Below are the code and all the weights of a small trained network. Each question names an input and a target symbol and asks about switching units off, where a switched-off unit gives its printed mean instead of its output.

import numpy as np


def w(rows, s, z=0):
    codes = np.array(rows[::2]) - 128.0
    scale = np.full(codes.shape[1], s)
    scale[-1] = z or s
    return codes * scale


def norm(h):
    return h / np.sqrt((h * h).mean(-1, keepdims=True) + 1e-5)


def f(y):
    return y / 2 * (1 + np.tanh(0.7978845608 * (y + 0.044715 * y**3)))


def softmax(a):
    e = np.exp(a - a.max(-1, keepdims=True))
    return e / e.sum(-1, keepdims=True)


def log_softmax(a):
    a = a - a.max(-1, keepdims=True)
    return a - np.log(np.exp(a).sum(-1, keepdims=True))


def net(x, mask):
    ids = ['αβδζπτφψω'.index(c) for c in x.split()]
    T = len(ids)
    res = E[ids] + P[:T]
    u = 0
    for l in range(2):
        r = norm(res)
        for j in range(2):
            rows = slice(2 * j, 2 * j + 2)
            q, k, v = (r @ M[l][rows].T for M in (Q, K, V))
            z = softmax(np.where(np.tri(T) > 0, q @ k.T / 2**0.5, -1e9)) @ v
            o = O[l][rows]
            res = res + np.where(mask[u + j], z, o[:, -1]) @ o[:, :-1]
        u += 2
        y = f(norm(res) @ A[l][:, :-1].T + A[l][:, -1])
        res = res + np.where(mask[u : u + 8], y, B[l][:, -1]) @ B[l][:, :-1]
        u += 8
    return log_softmax(norm(res)[-1] @ U[:, :-1].T + U[:, -1])


Q, K, V, O, A, B = {}, {}, {}, {}, {}, {}
E = w([
[145,133,134,136,103,115,100,106],'α',
[160,149,104,94,116,130,135,117],'β',
[126,161,142,134,157,124,127,93],'δ',
[114,151,134,106,128,141,97,119],'ζ',
[122,143,126,102,126,132,134,86],'π',
[155,174,125,112,130,124,114,152],'τ',
[138,156,109,89,158,151,122,115],'φ',
[145,122,112,121,147,141,106,82],'ψ',
[2,77,100,142,126,45,214,187],'ω',
],0.03)
P = w([
[135,143,135,95,97,69,125,114],'0',
[149,172,154,160,52,204,149,103],'1',
[81,133,120,177,63,147,129,134],'2',
[142,94,211,32,132,22,102,115],'3',
[69,92,158,97,97,92,105,145],'4',
[89,177,98,234,38,211,142,109],'5',
[87,176,89,101,113,6,63,81],'6',
[63,70,165,102,109,97,103,164],'7',
[50,151,72,227,49,191,125,137],'8',
[63,158,75,104,128,2,43,94],'9',
[101,122,135,73,132,54,90,110],'10',
[60,178,48,200,95,160,102,99],'11',
],0.0091)
Q[0] = w([
[158,80,218,36,156,76,117,129],'L0H1',
[162,20,207,166,167,178,207,203],'L0H1',
[82,199,3,231,80,185,143,117],'L0H2',
[143,38,179,157,141,170,215,191],'L0H2',
],0.015)
K[0] = w([
[143,120,162,185,89,254,179,146],'L0H1',
[177,186,156,113,109,165,94,79],'L0H1',
[113,127,100,90,159,34,93,119],'L0H2',
[177,191,155,106,110,155,85,74],'L0H2',
],0.02)
V[0] = w([
[165,38,65,104,34,100,154,91],'L0H1',
[178,157,80,110,90,114,166,245],'L0H1',
[151,133,178,209,84,40,97,188],'L0H2',
[188,74,79,176,254,111,183,124],'L0H2',
],0.011)
O[0] = w([
[144,2,26,96,211,103,102,197,167],'L0H1',
[76,230,60,207,101,68,62,154,120],'L0H1',
[120,111,206,128,246,66,134,194,69],'L0H2',
[133,86,161,24,54,47,48,121,2],'L0H2',
],0.01,0.0091)
A[0] = w([
[138,163,100,200,174,128,128,168,211],'L0N1',
[101,136,98,94,124,42,176,145,159],'L0N2',
[131,194,153,180,96,86,73,138,42],'L0N3',
[159,141,250,120,76,122,127,113,85],'L0N4',
[57,148,137,129,137,89,51,96,4],'L0N5',
[78,114,73,85,108,147,211,90,179],'L0N6',
[27,95,101,107,132,98,197,60,129],'L0N7',
[156,159,73,122,150,109,180,71,118],'L0N8',
],0.011,0.0032)
B[0] = w([
[130,110,127,112,131,60,128,89,255],'L0N1',
[154,124,123,214,81,139,160,123,165],'L0N2',
[136,100,178,128,160,123,123,186,145],'L0N3',
[196,59,130,177,143,74,122,135,143],'L0N4',
[109,109,164,110,129,246,157,121,151],'L0N5',
[109,138,154,165,140,56,108,159,232],'L0N6',
[202,129,121,110,26,153,161,218,164],'L0N7',
[133,113,143,162,150,183,71,141,209],'L0N8',
],0.012,0.0084)
Q[1] = w([
[160,137,103,76,93,129,166,183],'L1H1',
[179,128,169,86,101,117,87,202],'L1H1',
[162,152,75,140,255,136,170,112],'L1H2',
[197,180,78,84,158,131,197,72],'L1H2',
],0.0081)
K[1] = w([
[168,159,73,97,50,100,253,194],'L1H1',
[98,125,192,193,85,44,86,235],'L1H1',
[69,107,76,161,72,107,224,125],'L1H2',
[235,169,64,139,136,134,171,127],'L1H2',
],0.0077)
V[1] = w([
[84,176,138,85,204,159,65,34],'L1H1',
[77,134,151,129,149,141,53,112],'L1H1',
[163,156,174,98,184,153,2,74],'L1H2',
[52,110,156,100,108,128,129,177],'L1H2',
],0.0073)
O[1] = w([
[123,99,120,57,75,52,144,127,143],'L1H1',
[137,106,170,117,172,186,167,82,109],'L1H1',
[42,86,124,150,209,156,63,72,59],'L1H2',
[111,154,44,127,99,155,254,91,2],'L1H2',
],0.0076,0.0033)
A[1] = w([
[164,202,93,160,101,138,196,39,2],'L1N1',
[29,233,175,133,153,4,148,153,75],'L1N2',
[154,160,208,135,130,120,250,41,75],'L1N3',
[171,187,80,183,100,70,151,112,178],'L1N4',
[130,227,100,63,14,136,98,76,198],'L1N5',
[170,18,99,1,47,113,88,119,14],'L1N6',
[95,170,91,30,152,123,182,243,153],'L1N7',
[120,77,184,228,116,121,112,117,183],'L1N8',
],0.0097,0.0039)
B[1] = w([
[8,143,120,81,136,181,191,136,175],'L1N1',
[211,179,208,108,88,175,117,177,158],'L1N2',
[89,13,183,98,100,104,52,106,184],'L1N3',
[58,82,99,168,121,143,73,91,254],'L1N4',
[172,150,94,29,176,35,204,85,202],'L1N5',
[43,149,99,44,152,158,66,223,163],'L1N6',
[71,173,98,122,99,96,170,15,157],'L1N7',
[165,171,60,68,161,101,158,138,195],'L1N8',
],0.011,0.0078)
U = w([
[136,111,148,145,254,69,207,159,76],'α',
[84,121,61,192,128,93,25,107,128],'β',
[167,45,214,116,81,101,123,100,254],'δ',
[11,111,171,171,129,212,162,75,72],'ζ',
[228,130,86,138,105,247,168,136,82],'π',
[126,249,215,159,140,107,84,143,185],'τ',
[136,203,92,64,78,110,200,57,169],'φ',
[97,96,105,25,91,159,83,221,35],'ψ',
[65,115,150,145,72,66,220,215,183],'ω',
],0.009,0.0025)

Each question gives the input, a string of symbols that net reads in full, and the target symbol t.
The units are the heads (2 rows each of Q, K, V and O) and the neurons (one row each of A and B). Each row of codes is followed by its name. A weight is (code - 128) times the scale printed after its matrix; where a second scale follows, it is the last column's (O, A, B and U).
mask holds one flag per unit, layer by layer, with each layer's heads first. A switched-off unit (its flag False) gives its mean, the last column of its rows in O or B, instead of its output. The means were averaged over made-up inputs and are rounded, as every weight is.
A unit's drop is (log p(t) with every unit on - log p(t) with that unit switched off) / (log p(t) with every unit on - log p(t) with every unit switched off).
The circuit of an input: a set's keep is (log p(t) with only the set's units on - log p(t) with every unit switched off) / (log p(t) with every unit on - log p(t) with every unit switched off). Starting from the 12 units with the biggest drops (on a tie, the unit counted first), units are removed one at a time, each time the one whose removal leaves the highest keep (on an exact tie, the one counted first), for as long as the keep stays at least 0.8.
circuit, biggest first: the units of the circuit, biggest drop first
unit that matters most: the unit with the biggest drop
top k neurons: the k neurons with the biggest drops, biggest first
k most important neurons of layer l: the k neurons of layer l with the biggest drops, biggest first
which heads matter: for each layer, one digit per head in row order, 1 if its drop is at least 0.15 and else 0, layers parted by /
drop when u is switched off: that unit's drop, to one decimal
input β α β π, target α: circuit, biggest first	L0H2
input ζ ψ φ, target ζ: circuit, biggest first	L0H2; L0H1; L1N3
input α φ φ φ δ β, target φ: circuit, biggest first	L1N5; L0H1
input α ψ φ φ, target ψ: circuit, biggest first	L1N6; L0H2
input α φ δ α, target φ: circuit, biggest first	L0H2; L1N5
input φ δ φ φ ζ φ, target φ: which heads matter	01 / 00
input ω α α ψ ζ ζ ψ ζ δ ζ ζ ζ, target ζ: which heads matter	01 / 01
input φ ψ τ β π α ζ ψ τ ζ, target ψ: circuit, biggest first	L0H1; L1N6
input ζ φ β δ π β ζ π ψ, target ζ: circuit, biggest first	L0H1; L1N1
input β τ ζ π φ α δ π φ α, target π: circuit, biggest first	L0H1; L0H2
input ω β α φ, target φ: circuit, biggest first	L1H2; L1N7
input β β ζ δ α ψ τ β ζ ζ α β, target ζ: circuit, biggest first	L0H1; L0H2; L1N3
input φ ψ φ ψ δ, target φ: circuit, biggest first	L0H2; L1N5
input β ψ φ ψ β π, target ψ: circuit, biggest first	L0H2; L1N6
input τ τ δ, target τ: circuit, biggest first	L0H1; L1N2
input δ β π φ ω φ π β β δ, target δ: top neuron	L0N5
input β π φ δ β β, target δ: circuit, biggest first	L0H1; L1N3
input ω β φ δ φ ψ α δ, target δ: circuit, biggest first	L1N3; L1H2
input β β τ τ φ φ φ β, target φ: which heads matter	11 / 00
input τ δ ζ, target τ: which heads matter	00 / 00
input β π β τ β ω β π, target π: unit that matters most	L0H2
input δ β ω π φ δ ψ τ β β α, target α: 2 most important neurons of layer 0	L0N5; L0N3
input β β ζ φ, target β: drop when L0H1 is switched off	0.3
input α β φ ψ ζ β δ π ψ ψ, target π: drop when L0H1 is switched off	0.6
input β ψ π β ζ β φ π, target β: drop when L1N3 is switched off	0.0
input φ τ φ α α φ β φ π ψ, target φ: drop when L0H1 is switched off	0.2
input δ β φ β, target β: unit that matters most	L0H1
